Below are the code and all the weights of a small trained network. Each question names an input and a class and asks about switching units off, where a switched-off unit gives its printed mean instead of its output.

import numpy as np


def w(rows, s, z=0):
    codes = np.array(rows[::2]) - 128.0
    scale = np.full(codes.shape[1], s)
    scale[-1] = z or s
    return codes * scale


def f(y):
    return np.maximum(y, 0)


def log_softmax(a):
    a = a - a.max(-1, keepdims=True)
    return a - np.log(np.exp(a).sum(-1, keepdims=True))


def net(x, mask):
    res = np.array(x, float).reshape(1, 4) / 4 @ E
    y = f(res @ A[0][:, :-1].T + A[0][:, -1])
    res = res + np.where(mask, y, B[0][:, -1]) @ B[0][:, :-1]
    return log_softmax(res[-1] @ U[:, :-1].T + U[:, -1])


A, B = {}, {}
E = w([
[126,125,132,127,132],'x0',
[43,159,157,239,86],'x1',
[153,235,234,82,110],'x2',
[83,214,72,121,248],'x3',
],0.011)
A[0] = w([
[97,155,123,161,99,88],'n1',
[89,135,140,163,86,35],'n2',
[143,82,36,164,132,116],'n3',
[143,143,115,141,134,24],'n4',
[114,146,136,123,151,76],'n5',
[94,70,88,146,164,47],'n6',
[95,151,102,117,170,70],'n7',
[173,132,121,111,148,28],'n8',
[229,137,117,86,181,37],'n9',
[84,176,104,146,227,99],'n10',
[123,101,51,153,126,95],'n11',
[207,120,107,66,151,30],'n12',
[104,154,82,136,214,95],'n13',
[111,97,65,148,145,91],'n14',
[180,101,82,55,174,30],'n15',
[95,183,119,124,184,83],'n16',
[90,172,99,125,183,68],'n17',
[117,98,102,148,148,3],'n18',
[154,116,89,142,129,135],'n19',
[58,146,134,197,129,42],'n20',
[119,134,99,131,151,116],'n21',
[151,210,174,101,113,111],'n22',
[148,222,250,90,139,56],'n23',
[68,20,73,154,138,116],'n24',
[181,30,195,154,41,33],'n25',
[57,173,148,195,106,43],'n26',
[137,179,91,139,189,77],'n27',
[55,144,136,186,126,37],'n28',
],0.013,0.0035)
B[0] = w([
[100,90,91,117,155,161],'n1',
[120,47,119,129,131,165],'n2',
[141,210,207,171,174,211],'n3',
[120,143,136,108,123,129],'n4',
[141,158,146,126,95,146],'n5',
[124,181,247,178,153,186],'n6',
[158,138,106,116,86,172],'n7',
[117,95,83,106,154,154],'n8',
[31,28,68,144,148,207],'n9',
[206,128,66,82,54,221],'n10',
[133,185,189,168,160,188],'n11',
[32,58,73,154,132,202],'n12',
[197,113,130,78,72,209],'n13',
[168,153,188,140,172,186],'n14',
[27,22,64,103,159,213],'n15',
[184,154,124,77,61,191],'n16',
[157,132,113,74,72,190],'n17',
[142,164,166,164,156,153],'n18',
[133,135,165,175,149,160],'n19',
[21,32,79,117,140,185],'n20',
[173,120,128,136,119,157],'n21',
[146,198,254,228,207,203],'n22',
[167,206,226,199,191,242],'n23',
[184,230,182,163,179,232],'n24',
[220,134,34,49,32,252],'n25',
[38,50,52,129,155,193],'n26',
[145,140,107,77,74,191],'n27',
[56,38,85,111,147,180],'n28',
],0.0079,0.014)
U = w([
[155,190,180,159,197,252],'0',
[193,137,114,97,4,85],'1',
[41,72,108,130,163,26],'2',
],0.016,0.004)

Each question gives the input, the list of numbers given to net, and the class t.
The units are the neurons (one row each of A and B). Each row of codes is followed by its name. A weight is (code - 128) times the scale printed after its matrix; where a second scale follows, it is the last column's (A, B and U).
mask holds one flag per neuron, in row order. A switched-off neuron (its flag False) gives its mean, the last column of its row in B, instead of its output. The means were averaged over made-up inputs and are rounded, as every weight is.
A unit's drop is (log p(t) with every unit on - log p(t) with that unit switched off) / (log p(t) with every unit on - log p(t) with every unit switched off).
The circuit of an input: a set's keep is (log p(t) with only the set's units on - log p(t) with every unit switched off) / (log p(t) with every unit on - log p(t) with every unit switched off). Starting from the 12 units with the biggest drops (on a tie, the unit counted first), units are removed one at a time, each time the one whose removal leaves the highest keep (on an exact tie, the one counted first), for as long as the keep stays at least 0.8.
units of the circuit, in order: the units of the circuit, biggest drop first
k most important neurons: the k neurons with the biggest drops, biggest first
drop of u: that unit's drop, to one decimal
input [1,-6,-2,7], class 1: units of the circuit, in order => n10
input [-6,5,0,5], class 1: 2 most important neurons => n10, n16
input [4,-8,-8,-8], class 0: 2 most important neurons => n24, n3
input [-1,5,-3,5], class 1: 2 most important neurons => n10, n13
input [2,5,-5,-5], class 0: 3 most important neurons => n24, n10, n3
input [-1,-7,7,-4], class 0: 2 most important neurons => n23, n22
input [-1,-8,4,6], class 2: 2 most important neurons => n9, n15
input [0,8,4,-7], class 2: 2 most important neurons => n26, n20
input [3,4,2,3], class 2: 3 most important neurons => n25, n26, n20
input [-8,-4,-4,0], class 0: 2 most important neurons => n3, n24
input [-2,-2,-7,8], class 1: 2 most important neurons => n10, n13
input [1,-4,5,-4], class 0: 2 most important neurons => n23, n22
input [1,-8,-8,-5], class 0: 2 most important neurons => n24, n3
input [-7,2,0,0], class 2: most important neuron => n25
input [4,-6,-5,7], class 1: drop of n13 => 0.3
input [8,-6,-3,6], class 1: drop of n27 => 0.2
